-4,6,0,20,-8,-4,11,-9,-14,-22,-16,3
-17,-21,-10,-4,8,-22,-2,1,9,9,7,19
1,9,-3,-5,-17,-23,8,5,39,-3,10,-42
0,-9,22,-5,3,-17,15,8,16,-22,-16,7
8,9,-8,-4,-2,17,30,-28,10,-8,23,15
-7,11,-20,7,13,2,20,-15,-24,-3,6,-7
11,4,9,-2,-4,-11,8,21,-10,-6,2,-4
12,-10,-9,29,-7,8,7,-11,-15,22,6,9
-34,-7,-14,12,-12,-10,3,-5,-11,11,-6,1
-22,7,14,-20,-6,4,0,3,-4,-11,17,-6
7,-12,-8,1,-13,-11,-3,4,-7,-9,28,21
-22,-5,9,5,-3,-10,26,1,20,-6,-3,7
-6,5,3,16,-17,2,-10,6,-3,3,-21,-11
8,13,-13,9,1,-11,29,18,-3,-14,5,7
The bottom-left entry: 8
The second entry on the diagonal from the top-right corner -> 7
The last entry, reading row by row is 7
Read off the first entry in reading order.
A: -4
The fifth entry from the end, reading row by row -> 18
The smallest entry in the last column -> -42
Read off the entry just left of the largest entry.
A: 5
Read off the fourth entry, reading row by row.
A: 20
Read off the third entry in reading order.
A: 0
The bottom entry of the column that holds the largest entry: -3
Read off the first entry on the diagonal from the top-right corner.
A: 3
Read off the third smallest entry.
A: -28
Read off the largest entry in the first column.
A: 12
The second smallest entry: -34
The top entry of the column that holds the largest entry is -14
Read off the maximum.
A: 39
Read off the second-last entry, reading row by row.
A: 5
Read off the second entry on the main diagonal.
A: -21
Read off the entry directly below the smallest entry.
A: 7
The entry just right of 14 -> -20
Read off the largest entry in the last row.
A: 29
The 3rd-last entry, reading row by row is -14
The first entry of the largest entry's row: 1
Read off the entry directly above -23.
A: -22
The smallest entry in the first row: -22

M = ((-7.6, 3.0, 7.5, 0.3, 8.7), (0.7, -15.2, -15.3, -6.3, -4.4), (7.0, 5.5, 1.9, 0.6, -26.0), (3.0, 3.9, -12.4, 7.0, -5.3), (-5.8, -1.1, 1.4, -3.3, -1.0), (-2.7, -11.8, 1.4, -3.8, -21.1), (-2.1, -21.2, -12.8, -12.1, 14.9), (-1.7, 12.0, 11.1, 15.4, -7.8), (-0.6, -3.4, 4.4, 2.4, -4.7), (3.3, 19.1, -10.1, 12.3, 8.4))
The entry just right of -2.7 is -11.8
Report the entry just right of the largest entry.
-10.1
The entry just left of the smallest entry: 0.6
The entry just right of -3.4 is 4.4
The entry just right of 3.9 is -12.4
The minimum: -26.0
The entry just left of -7.8 is 15.4
Report the entry just right of 2.4.
-4.7
The entry just left of the largest entry is 3.3

Read these off the matrix that follows.
1) Report the maximum.
2) Report the last entry, reading row by row.
3) Report the last entry of the largest entry's row.
4) Report the largest entry in the last column.
5) Report the second-last entry, reading row by row.
6) Report the entry just right of the smallest entry.
7) Report the first entry on the main diagonal.
8) Report the entry in the top-right corner.
[[  0 -10   1   5   5 -11]
 [  3 -12  13   7   7 -18]
 [  7 -18  29  14  14 -10]
 [-14   4 -13  -2  -2 -21]
 [  3 -11  -4   9   9 -13]
 [  0  -8   3  11  11 -13]
 [ 14 -23   9  16  16  -4]
 [ -8  -3   4   3   3 -20]
 [ -2  -7  12   1   1 -13]
 [ -4  -4  -4  -2  -2 -17]
 [-23  12 -12  -3  -3 -34]
 [ 12 -19  -1  19  19  -9]
 [-12   1  17  -2  -2 -20]
 [-22  12 -36  -3  -3 -31]
 [ -7  -3  -2   8   8 -17]]
1) 29
2) -17
3) -10
4) -4
5) 8
6) -3
7) 0
8) -11
